Each row is followed by its class.
109,-184,186,-167,-22,-136,185,-139,-411,-203,-5,-28,-101,336,-203,124,144,-84,-13,-429,-212,-83,-155,169,-148,180,241,-168,11,80,-532,149,-101,320,-190,-196
z_717
-18,2,139,486,-464,76,228,198,-234,61,168,108,291,-420,107,335,174,-143,104,6,319,51,-107,-9,219,30,223,11,-242,-175,81,58,-49,-385,-70,-75
z_281
18,-82,20,116,305,-73,-342,190,52,30,-79,-220,111,-352,192,-86,-818,-58,97,81,109,-227,22,-123,27,189,-582,25,98,-8,43,237,63,122,70,-94
z_579
-280,39,126,813,-358,175,323,311,-45,155,263,87,221,-323,223,356,44,-177,301,139,507,38,72,269,194,134,117,-33,-433,-169,200,-126,-161,-662,-167,-206
z_949
161,-95,104,207,215,-26,-360,168,-44,25,-35,-86,220,-569,117,-60,-575,90,118,107,165,-150,37,-200,46,-156,-493,3,260,6,-38,365,93,-79,-5,-136
z_304
162,-141,-8,52,-3,162,-353,-22,-52,106,-72,84,-200,-328,308,-209,-617,90,21,401,144,-279,-71,-447,-6,-7,-441,-170,168,-308,91,-97,-2,-475,-86,251
z_189
61,-142,167,382,-436,18,127,130,-266,137,147,140,218,-502,110,211,182,-15,101,-19,316,8,-132,-31,156,-11,103,-25,-106,-117,51,44,-61,-349,-100,-55
z_304
181,-158,174,-77,-76,-12,310,-169,-478,-244,-63,33,-51,390,-120,183,349,-40,-147,-451,-276,-51,-182,87,76,48,266,-145,-28,66,-527,171,-94,276,-140,-261
z_189
-87,8,156,497,-417,77,230,263,-214,160,219,146,250,-402,60,290,180,-94,174,-28,333,110,-40,102,79,73,219,9,-266,-123,80,82,-78,-374,-115,-145
z_939
250,-144,95,-112,42,38,-248,-54,-164,66,-23,48,-240,-297,255,-244,-453,121,38,207,142,-167,-55,-209,71,128,-279,-135,116,-261,-33,-23,-10,-349,-133,265
z_304
152,-126,74,183,178,4,-325,190,-27,38,-103,-86,254,-576,170,-45,-556,61,78,99,117,-156,52,-222,-22,-84,-518,-35,231,-77,-46,348,114,-22,23,-138
z_48
-229,68,240,148,191,-194,-38,102,-40,63,328,146,18,-464,-79,-218,-265,-46,402,138,281,-180,101,495,-493,-345,-27,106,123,-57,-106,-109,84,-344,-412,-108
z_189
145,-175,-5,-32,14,161,-363,-22,-18,128,-100,33,-188,-304,332,-199,-668,30,11,496,85,-220,-86,-533,25,-94,-505,-172,193,-278,148,-151,18,-398,-59,329
z_281
-149,57,268,281,338,187,-232,234,17,104,-34,-127,153,-472,42,98,-888,142,138,95,250,-258,56,-212,474,200,-385,-42,-49,-293,-123,501,17,192,9,-182
z_101
-268,47,104,-61,75,33,-38,-105,83,79,175,-27,-27,-173,188,-179,-165,-106,271,184,217,-101,288,386,-678,-222,-174,127,18,162,169,-211,64,-234,-393,46
z_579
-379,83,210,94,271,-120,-64,-24,112,161,236,19,-93,-299,128,-202,-273,-121,355,223,373,-204,249,487,-618,-175,-149,70,-11,-8,16,-174,67,-288,-449,6
z_281
306,-186,-27,-85,-57,113,-284,-52,-136,46,-76,-3,-138,-328,324,-268,-430,114,7,257,139,-145,9,-289,-50,-3,-454,-135,132,-274,39,-37,-28,-310,-118,277
z_717
-166,122,247,360,280,253,-171,316,55,55,-5,-154,193,-499,54,160,-827,105,184,119,334,-222,81,-70,430,232,-302,9,-99,-307,-140,505,7,110,-4,-230
z_688
-257,142,137,-51,428,-190,-115,42,22,156,343,-22,-329,-42,-53,-274,-357,-16,394,151,67,-111,174,613,-701,-92,82,95,55,130,1,-223,135,-300,-435,-14
z_164
-363,-20,168,823,-421,223,294,304,-2,202,217,92,199,-348,258,355,19,-261,312,197,510,-19,69,231,180,113,-20,-53,-397,-185,254,-168,-165,-587,-187,-139
z_579
84,-140,207,-144,52,-134,287,-168,-420,-162,-5,-7,-111,458,-172,137,160,-75,-55,-426,-277,-40,-151,212,-46,232,267,-158,-67,67,-524,110,-131,340,-134,-243
z_949
-280,169,140,108,157,9,41,-61,17,170,248,61,-83,-340,87,-186,-122,-37,335,130,371,-171,196,441,-494,-182,-11,105,29,63,-72,-19,94,-363,-490,-31
z_717
-217,171,157,-46,391,-240,-51,6,-13,98,320,4,-284,-92,-17,-288,-255,-67,339,133,142,-77,153,565,-625,-188,73,100,37,83,-70,-159,137,-281,-421,-37
z_281
148,-122,102,-31,-20,112,-211,-19,-107,128,-13,57,-140,-336,323,-232,-540,31,42,280,236,-186,20,-180,-73,67,-429,-115,77,-368,9,-60,-58,-277,-117,266
z_939
-333,-100,255,779,-427,224,236,304,0,146,223,41,235,-354,224,348,34,-251,301,180,569,23,124,188,221,135,31,-77,-410,-257,240,-145,-177,-650,-160,-113
z_304
87,-185,175,-50,4,-100,262,-211,-413,-134,-41,19,-114,442,-125,140,235,-122,-81,-428,-260,-83,-149,149,-95,154,192,-137,-44,100,-463,82,-78,317,-179,-221
z_101
53,-205,59,120,-80,186,349,-57,-404,-83,-74,91,-16,317,23,193,153,-154,-64,-273,-269,-75,-162,277,-133,-39,5,-134,-45,140,-391,30,-135,335,-254,-302
z_579
148,-125,13,19,38,262,-331,-10,-55,116,-96,96,-185,-312,279,-185,-610,110,-18,439,129,-260,-65,-457,114,-36,-407,-131,163,-338,62,-47,21,-422,-105,242
z_189
58,-107,127,-13,-50,-9,269,-92,-443,-184,2,-1,-92,328,-151,196,240,-65,-47,-488,-177,-69,-136,232,-124,170,303,-99,-111,22,-579,208,-106,261,-207,-324
z_717
83,-64,128,258,159,21,-331,198,3,51,-44,-65,239,-572,118,29,-690,-12,116,129,212,-213,30,-124,-53,-89,-473,0,194,-50,-65,347,114,-32,-16,-140
z_966
284,-132,86,-36,-67,113,-183,-109,-145,67,-62,51,-125,-327,396,-205,-419,11,-8,278,148,-161,-39,-285,116,-46,-419,-147,110,-309,33,-90,-19,-347,-126,322
z_281
274,-136,106,-154,22,36,-245,-62,-158,4,-36,42,-185,-295,236,-225,-354,172,-1,182,132,-121,16,-259,97,71,-271,-146,103,-303,-44,22,-25,-322,-117,254
z_304
58,-146,233,-17,-60,-6,254,-129,-381,-134,-41,16,-112,358,-137,246,151,-76,-86,-388,-176,-133,-199,145,-24,151,252,-190,-36,-5,-538,138,-74,333,-146,-215
z_966
149,-235,213,-55,-54,-71,194,-151,-400,-154,-57,45,-111,350,-156,151,152,-112,-60,-402,-251,-88,-215,154,-134,101,155,-194,27,63,-518,63,-81,302,-181,-205
z_966
-144,101,163,51,158,-93,-22,-81,20,104,201,7,-19,-292,87,-191,-118,-41,316,155,280,-121,197,400,-546,-178,-102,108,51,107,13,-95,95,-329,-392,-31
z_688
-206,170,131,-154,398,-224,-58,14,-45,99,319,-12,-329,-64,-114,-274,-291,20,371,79,-24,-71,133,589,-612,-166,160,155,66,150,-94,-133,178,-255,-415,-118
z_164
13,-179,196,-84,-89,-25,251,-147,-338,-112,-75,15,-101,369,-104,193,138,-143,-82,-371,-238,-131,-181,175,-100,204,201,-202,-29,-44,-470,49,-98,344,-96,-182
z_48
156,-164,0,-63,-59,198,-333,-20,-36,161,-78,65,-178,-326,256,-192,-649,81,30,411,102,-199,-126,-488,35,-37,-470,-162,200,-217,118,-113,11,-322,-36,303
z_939
-235,150,116,-88,372,-240,-89,53,25,74,299,-26,-298,-100,-64,-249,-194,18,383,125,117,-84,178,589,-666,-123,203,146,70,44,-80,-164,220,-308,-410,-156
z_48
16,-158,250,-20,-124,-16,326,-169,-398,-120,-45,57,-55,326,-115,156,232,-141,-67,-431,-203,-113,-184,251,-86,98,167,-181,-11,69,-521,82,-123,307,-175,-174
z_579
-229,79,200,251,336,180,-242,300,73,72,-9,-149,118,-482,87,86,-899,73,168,111,254,-208,58,-101,316,168,-316,8,-85,-254,-121,444,26,170,29,-195
z_281
224,-162,123,-97,72,51,-271,-3,-105,57,-2,23,-165,-320,247,-233,-506,87,48,272,155,-159,20,-163,25,87,-371,-155,93,-335,47,-88,-56,-260,-143,264
z_304
-249,65,143,40,162,-28,-3,-98,87,192,149,19,0,-299,177,-215,-190,-12,272,204,311,-175,221,417,-606,-195,-171,57,56,83,77,-151,54,-265,-412,-22
z_949
109,-96,124,239,172,61,-313,206,21,33,-77,-101,219,-500,116,6,-680,-1,85,111,159,-176,7,-207,51,-41,-465,-49,211,-52,-57,341,111,24,24,-95
z_966
272,-199,91,-110,-18,69,-227,-28,-144,20,-63,14,-126,-254,304,-246,-425,103,-31,253,132,-133,19,-252,-12,48,-395,-189,112,-351,53,-77,-94,-289,-90,298
z_304
284,-183,112,-106,-21,18,-229,0,-154,7,-46,50,-87,-310,301,-207,-443,64,13,297,140,-108,-16,-255,81,1,-362,-160,109,-344,40,-82,-49,-294,-111,340
z_281
7,-278,183,195,-77,216,375,-16,-352,-62,-79,-79,39,418,53,207,124,-189,-119,-202,-187,-86,-63,272,-90,30,-44,-260,-148,-29,-253,-62,-168,420,-173,-172
z_101
-379,5,160,790,-423,245,293,327,-35,183,288,92,217,-355,198,352,30,-236,343,189,603,8,126,276,168,162,139,-36,-465,-258,165,-86,-162,-664,-228,-128
z_717
-58,19,147,489,-426,113,252,213,-233,145,205,143,227,-400,46,350,158,-53,129,-36,278,50,-102,55,294,157,277,24,-273,-163,70,77,-86,-359,-77,-74
z_164
127,-97,93,218,155,50,-284,218,-51,-2,-77,-108,239,-567,61,-25,-591,30,127,88,186,-146,1,-178,126,-21,-426,-28,190,3,-121,413,79,-56,-3,-111
z_717
-248,2,260,747,-403,254,247,284,-11,240,187,82,261,-358,186,342,-43,-268,256,214,540,-7,88,286,127,242,22,-66,-403,-280,249,-73,-167,-483,-214,-65
z_688
92,-177,185,-53,-71,-52,314,-154,-452,-111,-31,16,-114,374,-152,148,268,-115,-70,-418,-220,-78,-215,178,-15,133,215,-193,-29,67,-551,123,-133,300,-171,-185
z_717
-297,148,212,69,230,-71,-40,-59,75,208,244,60,-90,-313,52,-212,-242,0,354,137,270,-158,235,473,-533,-120,-64,81,37,45,0,-64,70,-307,-423,-2
z_164
105,-221,209,-126,-54,-93,234,-206,-367,-117,-78,-13,-79,414,-135,154,136,-169,-45,-360,-353,-92,-204,147,-89,170,131,-189,43,154,-392,8,-129,339,-105,-123
z_164
172,-97,126,-164,-36,-125,226,-208,-432,-223,-46,-8,-147,464,-133,142,261,-71,-137,-453,-322,-84,-195,147,-108,95,315,-103,8,104,-483,124,-53,287,-95,-259
z_189
-393,44,174,810,-470,263,291,351,3,175,247,68,238,-379,238,451,-2,-286,282,165,576,-25,114,229,140,234,166,-15,-473,-355,240,-93,-111,-625,-159,-173
z_48
-272,105,134,-73,164,-115,-50,-63,127,95,166,-9,-83,-285,118,-180,-109,-6,304,146,282,-114,297,421,-606,-123,-32,94,23,54,56,-84,131,-274,-361,-38
z_48
174,-153,-76,14,5,188,-340,-23,-13,115,-101,55,-169,-339,299,-228,-568,97,65,443,147,-228,-55,-445,27,-53,-489,-154,211,-257,79,-103,-8,-444,-113,279
z_717
21,-105,22,166,272,9,-363,208,36,57,-86,-239,174,-428,180,-63,-782,-22,109,125,221,-226,40,-180,73,183,-536,21,99,-58,-7,323,56,61,77,-62
z_717
112,-291,-61,-115,-17,124,210,-67,-316,-61,-134,13,-91,338,87,118,158,-113,-167,-217,-350,-27,-101,163,-374,3,10,-129,14,151,-273,-13,-66,441,-139,-223
z_48
176,-97,-16,28,7,172,-361,-24,-55,133,-39,114,-195,-372,214,-192,-616,76,61,390,143,-229,-96,-470,19,-22,-463,-112,183,-327,53,-80,20,-417,-133,215
z_939
132,-185,95,142,228,-91,-416,222,-17,43,-98,-180,179,-523,78,-118,-635,48,110,121,136,-172,25,-234,-53,-66,-572,-92,260,11,-55,340,95,-32,31,-43
z_717
-180,5,251,91,162,-258,-77,11,-40,105,328,117,-19,-465,5,-267,-200,-41,406,145,304,-178,132,452,-553,-354,-88,71,175,29,-51,-143,109,-357,-422,-16
z_189
42,-164,222,-32,-50,-23,261,-129,-403,-162,-43,-7,-68,417,-65,160,217,-113,-91,-373,-214,-79,-93,152,-116,112,215,-167,-65,1,-445,119,-126,238,-127,-224
z_189
274,-124,35,-111,-29,93,-208,-64,-178,35,-40,50,-173,-275,362,-228,-378,93,-43,228,108,-153,-1,-283,32,-10,-302,-83,109,-274,22,-18,9,-370,-78,278
z_189
-84,-65,191,467,-453,69,223,244,-243,141,181,91,250,-439,20,292,155,-108,127,-24,403,7,-107,57,160,151,228,-39,-225,-178,17,109,-88,-341,-135,-47
z_717
91,-273,44,128,-24,277,294,-72,-354,-22,-144,62,3,372,110,163,58,-180,-146,-179,-285,-68,-105,147,-125,18,-67,-170,-54,58,-286,4,-143,386,-183,-191
z_101
7,-23,158,445,-489,104,179,168,-249,149,165,127,227,-424,48,274,185,-49,69,-28,329,28,-136,-25,161,2,123,-14,-212,-199,62,34,-66,-350,-91,-87
z_939
-318,86,152,157,80,120,91,-22,64,116,203,3,23,-255,146,-163,-146,-102,346,199,343,-76,272,431,-434,-243,-125,85,-10,67,27,-84,9,-314,-389,1
z_717
33,-200,155,-129,-17,221,-173,-113,-74,194,-38,94,-169,-161,235,-204,-601,22,20,382,149,-241,-58,-412,20,63,-389,-261,174,-264,-39,-78,-57,-162,-134,342
z_939
199,-195,23,-22,-29,167,-371,-97,-52,160,-82,89,-172,-331,281,-216,-642,69,63,414,49,-226,-71,-475,12,-36,-555,-160,236,-222,142,-139,-18,-421,-99,359
z_164
9,-24,189,495,-371,38,179,170,-274,154,152,138,218,-419,4,298,154,-81,64,-2,292,-19,-119,-28,204,88,169,-15,-208,-203,53,96,-25,-328,-122,-92
z_101
-285,-71,315,723,-418,230,165,230,19,261,204,66,226,-436,189,322,6,-223,243,204,638,-35,104,213,198,201,-20,-85,-349,-292,284,-88,-171,-455,-210,-4
z_304
-40,-28,135,475,-385,40,209,216,-209,145,171,153,256,-415,44,294,101,-55,122,-27,308,33,-106,33,208,154,198,-13,-242,-194,56,69,-98,-336,-108,-144
z_949
-295,-14,180,793,-421,214,223,286,-13,230,226,79,226,-417,266,360,-30,-229,319,153,485,2,85,192,186,169,51,-9,-380,-189,258,-102,-134,-656,-133,-102
z_164
155,-266,170,-111,-98,-120,202,-197,-405,-192,-97,-18,-46,367,-55,116,302,-152,-104,-376,-261,-88,-149,138,-226,64,152,-145,51,140,-407,37,-87,271,-96,-172
z_189
53,-275,69,33,-73,208,288,-66,-348,-59,-132,49,-39,337,69,158,110,-158,-71,-201,-281,-90,-144,279,-193,23,-18,-174,-17,153,-323,-54,-127,377,-229,-198
z_579
137,-149,72,195,111,-15,-353,157,27,16,-100,-102,218,-542,171,-44,-554,32,124,131,150,-139,63,-236,-16,-55,-513,-56,236,-30,11,287,119,-102,43,-88
z_48
-309,-89,345,723,-413,223,216,250,3,224,177,104,303,-386,115,321,-41,-264,245,187,526,12,131,87,260,192,-47,-128,-395,-320,281,-64,-168,-462,-206,1
z_101
-193,213,157,-7,351,-240,-64,19,-93,78,308,67,-313,-173,-141,-239,-205,73,390,58,81,-144,64,480,-515,-225,122,106,117,110,-184,-54,205,-383,-499,-173
z_579
-28,-249,147,-66,6,225,-183,-67,16,207,-53,82,-50,-226,308,-211,-714,-37,41,455,198,-253,16,-341,-36,91,-483,-256,141,-287,87,-156,-97,-226,-156,364
z_949
